Below is a small trained network, with its code and all its weights. Each question gives an input and a class and asks what happens when units are switched off, that is, made to give their printed mean instead of their output.

import numpy as np


def w(rows, s, z=0):
    codes = np.array(rows[::2]) - 128.0
    scale = np.full(codes.shape[1], s)
    scale[-1] = z or s
    return codes * scale


def norm(h):
    return h / np.sqrt((h * h).mean(-1, keepdims=True) + 1e-5)


def f(y):
    return y / 2 * (1 + np.tanh(0.7978845608 * (y + 0.044715 * y**3)))


def log_softmax(a):
    a = a - a.max(-1, keepdims=True)
    return a - np.log(np.exp(a).sum(-1, keepdims=True))


def net(x, mask):
    res = np.array(x, float).reshape(1, 7) / 4 @ E
    u = 0
    for l in range(2):
        y = f(norm(res) @ A[l][:, :-1].T + A[l][:, -1])
        res = res + np.where(mask[u : u + 13], y, B[l][:, -1]) @ B[l][:, :-1]
        u += 13
    return log_softmax(norm(res)[-1] @ U[:, :-1].T + U[:, -1])


A, B = {}, {}
E = w([
[129,128,128,129,129,128],'x0',
[66,158,200,194,40,118],'x1',
[116,116,86,90,71,75],'x2',
[129,12,113,162,86,193],'x3',
[127,129,128,128,129,128],'x4',
[127,127,127,130,128,127],'x5',
[84,56,183,119,193,53],'x6',
],0.011)
A[0] = w([
[134,131,65,97,57,92,29],'L0N0',
[120,186,161,185,35,152,60],'L0N1',
[161,74,92,153,71,204,43],'L0N2',
[142,167,165,159,178,236,43],'L0N3',
[151,207,80,138,110,143,93],'L0N4',
[148,161,150,181,176,183,59],'L0N5',
[137,133,54,114,61,82,23],'L0N6',
[158,248,115,115,133,113,38],'L0N7',
[157,137,45,90,164,176,58],'L0N8',
[147,150,87,134,98,185,37],'L0N9',
[139,144,83,127,94,181,64],'L0N10',
[129,173,127,85,105,210,1],'L0N11',
[161,131,53,109,169,136,12],'L0N12',
],0.017,0.0054)
B[0] = w([
[153,112,46,29,46,79,171],'L0N0',
[216,172,236,99,131,225,254],'L0N1',
[9,212,37,176,194,155,243],'L0N2',
[154,115,31,8,39,61,219],'L0N3',
[159,86,161,235,174,42,212],'L0N4',
[116,97,68,32,43,80,188],'L0N5',
[150,121,48,32,46,68,170],'L0N6',
[2,146,36,179,159,193,238],'L0N7',
[200,173,226,81,152,230,221],'L0N8',
[168,78,130,223,140,77,187],'L0N9',
[154,59,153,210,151,68,189],'L0N10',
[209,105,93,219,113,89,170],'L0N11',
[168,129,191,51,171,226,189],'L0N12',
],0.023,0.0084)
A[1] = w([
[177,161,101,117,117,101,107],'L1N0',
[89,174,242,123,41,177,52],'L1N1',
[142,126,163,130,120,179,115],'L1N2',
[114,104,107,71,80,83,140],'L1N3',
[34,246,59,157,164,132,4],'L1N4',
[113,131,133,103,115,134,111],'L1N5',
[158,144,176,141,85,147,112],'L1N6',
[2,73,61,181,125,217,44],'L1N7',
[126,119,113,72,58,78,33],'L1N8',
[123,47,212,155,198,19,61],'L1N9',
[125,135,101,138,93,75,107],'L1N10',
[160,156,190,103,114,177,60],'L1N11',
[131,90,123,177,164,74,102],'L1N12',
],0.02,0.0043)
B[1] = w([
[2,106,172,140,103,140,169],'L1N0',
[164,114,129,59,166,173,185],'L1N1',
[105,135,187,113,117,142,167],'L1N2',
[134,71,110,92,98,90,180],'L1N3',
[138,167,189,116,132,23,250],'L1N4',
[160,115,88,131,138,121,136],'L1N5',
[116,124,92,107,212,150,158],'L1N6',
[147,199,171,112,152,26,223],'L1N7',
[71,121,76,103,66,149,172],'L1N8',
[147,106,88,233,104,158,187],'L1N9',
[165,127,122,89,143,162,162],'L1N10',
[112,137,135,137,166,193,190],'L1N11',
[93,121,162,186,124,162,164],'L1N12',
],0.033,0.013)
U = w([
[145,144,192,55,182,241,202],'0',
[121,191,182,111,135,46,203],'1',
[91,75,83,45,38,135,72],'2',
[139,90,132,251,113,162,7],'3',
],0.016,0.0013)

Each question gives the input, the list of numbers given to net, and the class t.
The units are the neurons (one row each of A and B). Each row of codes is followed by its name. A weight is (code - 128) times the scale printed after its matrix; where a second scale follows, it is the last column's (A, B and U).
mask holds one flag per neuron, layer by layer. A switched-off neuron (its flag False) gives its mean, the last column of its row in B, instead of its output. The means were averaged over made-up inputs and are rounded, as every weight is.
A unit's drop is (log p(t) with every unit on - log p(t) with that unit switched off) / (log p(t) with every unit on - log p(t) with every unit switched off).
The circuit of an input: a set's keep is (log p(t) with only the set's units on - log p(t) with every unit switched off) / (log p(t) with every unit on - log p(t) with every unit switched off). Starting from the 12 units with the biggest drops (on a tie, the unit counted first), units are removed one at a time, each time the one whose removal leaves the highest keep (on an exact tie, the one counted first), for as long as the keep stays at least 0.8.
units of the circuit, in order: the units of the circuit, biggest drop first
top k neurons: the k neurons with the biggest drops, biggest first
k most important neurons of layer l: the k neurons of layer l with the biggest drops, biggest first
drop of u: that unit's drop, to one decimal
input [-8,-8,6,7,-2,7,3], class 0: units of the circuit, in order -> [L0N8]
input [2,7,-8,-4,-2,0,-1], class 2: units of the circuit, in order -> [L0N3; L1N8]
input [-2,2,-3,-7,1,-6,-8], class 3: top 2 neurons -> [L0N4; L0N11]
input [2,3,0,-5,7,0,-6], class 3: top 2 neurons -> [L0N4; L0N2]
input [2,-3,5,-3,8,-2,4], class 2: 3 most important neurons of layer 0 -> [L0N2; L0N7; L0N1]
input [-7,-4,1,2,-1,2,-3], class 0: top 2 neurons -> [L0N8; L0N12]
input [5,8,7,-7,-2,-2,-1], class 0: 2 most important neurons of layer 0 -> [L0N1; L0N2]
input [-4,6,-6,6,6,6,-8], class 3: top 3 neurons -> [L0N7; L0N1; L0N8]
input [-4,-6,-8,-3,-4,0,-7], class 2: 2 most important neurons of layer 0 -> [L0N3; L0N5]
input [-8,7,-8,-4,5,7,-8], class 2: top 4 neurons -> [L0N3; L0N5; L0N8; L0N12]
input [1,-5,8,-2,-2,3,-3], class 2: 2 most important neurons of layer 0 -> [L0N6; L0N0]
input [-8,6,7,-2,-7,-4,4], class 2: 2 most important neurons of layer 1 -> [L1N8; L1N3]
input [7,-7,-3,8,4,6,-4], class 1: 2 most important neurons of layer 0 -> [L0N2; L0N1]
input [-6,5,-4,1,-7,-7,-4], class 0: units of the circuit, in order -> [L0N1]
input [6,3,5,2,0,6,-3], class 2: top 2 neurons -> [L0N6; L0N0]
input [-8,-5,3,-2,-4,7,-4], class 0: top 2 neurons -> [L0N8; L0N12]
input [6,7,3,-7,-1,-2,-7], class 0: top 2 neurons -> [L0N1; L0N2]
input [-4,4,-4,7,3,-6,8], class 3: 2 most important neurons of layer 1 -> [L1N9; L1N4]
input [3,2,-3,0,-6,2,-5], class 3: drop of L1N1 -> 0.0
input [-7,1,-6,-3,7,6,-2], class 2: units of the circuit, in order -> [L0N3]
input [3,6,1,2,5,5,8], class 3: drop of L0N8 -> 0.4
input [5,-6,1,-3,-5,-8,-8], class 3: drop of L0N1 -> 0.2
input [7,-8,-1,-5,3,-4,-4], class 0: drop of L0N8 -> 1.4
